Here is a tiny trained network, its code and every weight. The questions are about switching its units off for an input and a class, where a switched-off unit gives its printed mean instead of its output.

import numpy as np


def w(rows, s, z=0):
    codes = np.array(rows[::2]) - 128.0
    scale = np.full(codes.shape[1], s)
    scale[-1] = z or s
    return codes * scale


def f(y):
    return np.maximum(y, 0)


def log_softmax(a):
    a = a - a.max(-1, keepdims=True)
    return a - np.log(np.exp(a).sum(-1, keepdims=True))


def net(x, mask):
    res = np.array(x, float).reshape(1, 5) / 4 @ E
    y = f(res @ A[0][:, :-1].T + A[0][:, -1])
    res = res + np.where(mask, y, B[0][:, -1]) @ B[0][:, :-1]
    return log_softmax(res[-1] @ U[:, :-1].T + U[:, -1])


A, B = {}, {}
E = w([
[107,255,129,114,126,171,182,196,104,76,174,102],'x0',
[68,170,113,157,120,143,115,233,163,157,160,125],'x1',
[93,114,148,172,79,15,158,110,252,141,70,87],'x2',
[30,120,68,68,115,120,186,120,142,92,196,83],'x3',
[166,175,189,192,186,164,187,109,174,35,60,103],'x4',
],0.0096)
A[0] = w([
[113,144,158,105,172,251,132,122,52,95,146,221,197],'neuron 0',
[48,144,52,51,74,73,130,205,129,159,217,156,247],'neuron 1',
[131,137,107,135,125,222,107,129,2,129,149,180,180],'neuron 2',
[114,32,172,126,90,14,92,62,155,193,92,170,206],'neuron 3',
[202,86,138,114,201,149,53,107,33,136,123,205,212],'neuron 4',
[192,143,153,116,156,190,98,117,87,191,145,203,227],'neuron 5',
[145,232,193,167,165,151,204,133,155,86,106,110,193],'neuron 6',
[42,209,112,73,122,159,173,178,147,124,173,41,230],'neuron 7',
[175,228,177,229,178,176,186,132,150,79,109,104,250],'neuron 8',
[159,121,204,228,111,15,127,140,243,115,92,113,166],'neuron 9',
[154,128,106,160,154,205,153,88,48,152,160,152,196],'neuron 10',
[169,6,121,150,133,24,110,17,172,151,97,114,170],'neuron 11',
],0.007,0.0021)
B[0] = w([
[198,94,113,84,201,191,109,195,94,96,117,76,241],'neuron 0',
[95,150,33,207,56,168,103,97,54,118,141,101,248],'neuron 1',
[205,115,130,64,108,207,85,155,73,39,113,84,233],'neuron 2',
[52,11,133,167,89,126,152,70,94,181,179,222,248],'neuron 3',
[161,34,140,67,79,179,120,144,74,164,85,152,224],'neuron 4',
[146,81,141,100,102,129,77,227,89,140,105,97,208],'neuron 5',
[184,187,197,165,155,41,120,146,182,136,176,130,229],'neuron 6',
[128,221,52,184,97,117,144,54,130,53,106,7,235],'neuron 7',
[194,200,215,139,173,92,123,168,189,127,146,149,250],'neuron 8',
[63,121,125,116,27,62,186,197,169,178,35,180,232],'neuron 9',
[195,100,118,102,157,193,132,100,94,64,61,116,201],'neuron 10',
[3,2,109,29,112,85,242,42,155,142,143,237,247],'neuron 11',
],0.0077,0.012)
U = w([
[97,183,11,187,78,145,121,95,117,93,157,61,190],'0',
[196,65,122,44,136,191,90,176,85,112,85,115,50],'1',
[103,95,111,182,83,140,48,143,86,255,199,198,1],'2',
[133,172,180,180,93,71,139,224,203,162,64,144,69],'3',
[194,201,185,127,232,125,123,116,163,90,221,108,157],'4',
[51,25,118,91,103,97,197,12,155,161,133,184,141],'5',
],0.0085,0.001)

Each question gives the input, the list of numbers given to net, and the class t.
The units are the neurons (one row each of A and B). Each row of codes is followed by its name. A weight is (code - 128) times the scale printed after its matrix; where a second scale follows, it is the last column's (A, B and U).
mask holds one flag per neuron, in row order. A switched-off neuron (its flag False) gives its mean, the last column of its row in B, instead of its output. The means were averaged over made-up inputs and are rounded, as every weight is.
A unit's drop is (log p(t) with every unit on - log p(t) with that unit switched off) / (log p(t) with every unit on - log p(t) with every unit switched off).
The circuit of an input: a set's keep is (log p(t) with only the set's units on - log p(t) with every unit switched off) / (log p(t) with every unit on - log p(t) with every unit switched off). Starting from all 12 units, units are removed one at a time, each time the one whose removal leaves the highest keep (on an exact tie, the one counted first), for as long as the keep stays at least 0.8.
circuit, biggest first: the units of the circuit, biggest drop first
k most important neurons: the k neurons with the biggest drops, biggest first
drop when u is switched off: that unit's drop, to one decimal
input [3,-8,1,-3,-1], class 5: circuit, biggest first -> (neuron 0)
input [3,-2,2,-8,-6], class 2: 2 most important neurons -> (neuron 0; neuron 11)
input [8,-2,-8,1,5], class 4: 2 most important neurons -> (neuron 6; neuron 8)
input [1,7,8,-5,-7], class 5: circuit, biggest first -> (neuron 9; neuron 3)
input [2,2,-8,8,2], class 0: 3 most important neurons -> (neuron 7; neuron 1; neuron 4)
input [8,-2,-6,6,2], class 4: 4 most important neurons -> (neuron 6; neuron 0; neuron 8; neuron 9)
input [-7,-8,-7,5,-4], class 1: 2 most important neurons -> (neuron 2; neuron 4)
input [2,-6,0,3,1], class 4: 2 most important neurons -> (neuron 3; neuron 11)
input [3,5,-2,5,6], class 4: drop when neuron 8 is switched off -> 0.1
input [0,7,-4,0,-6], class 0: drop when neuron 1 is switched off -> 0.8
input [-6,-3,-3,-5,-3], class 5: drop when neuron 11 is switched off -> 2.3
input [-4,3,6,-4,4], class 5: drop when neuron 11 is switched off -> 0.7
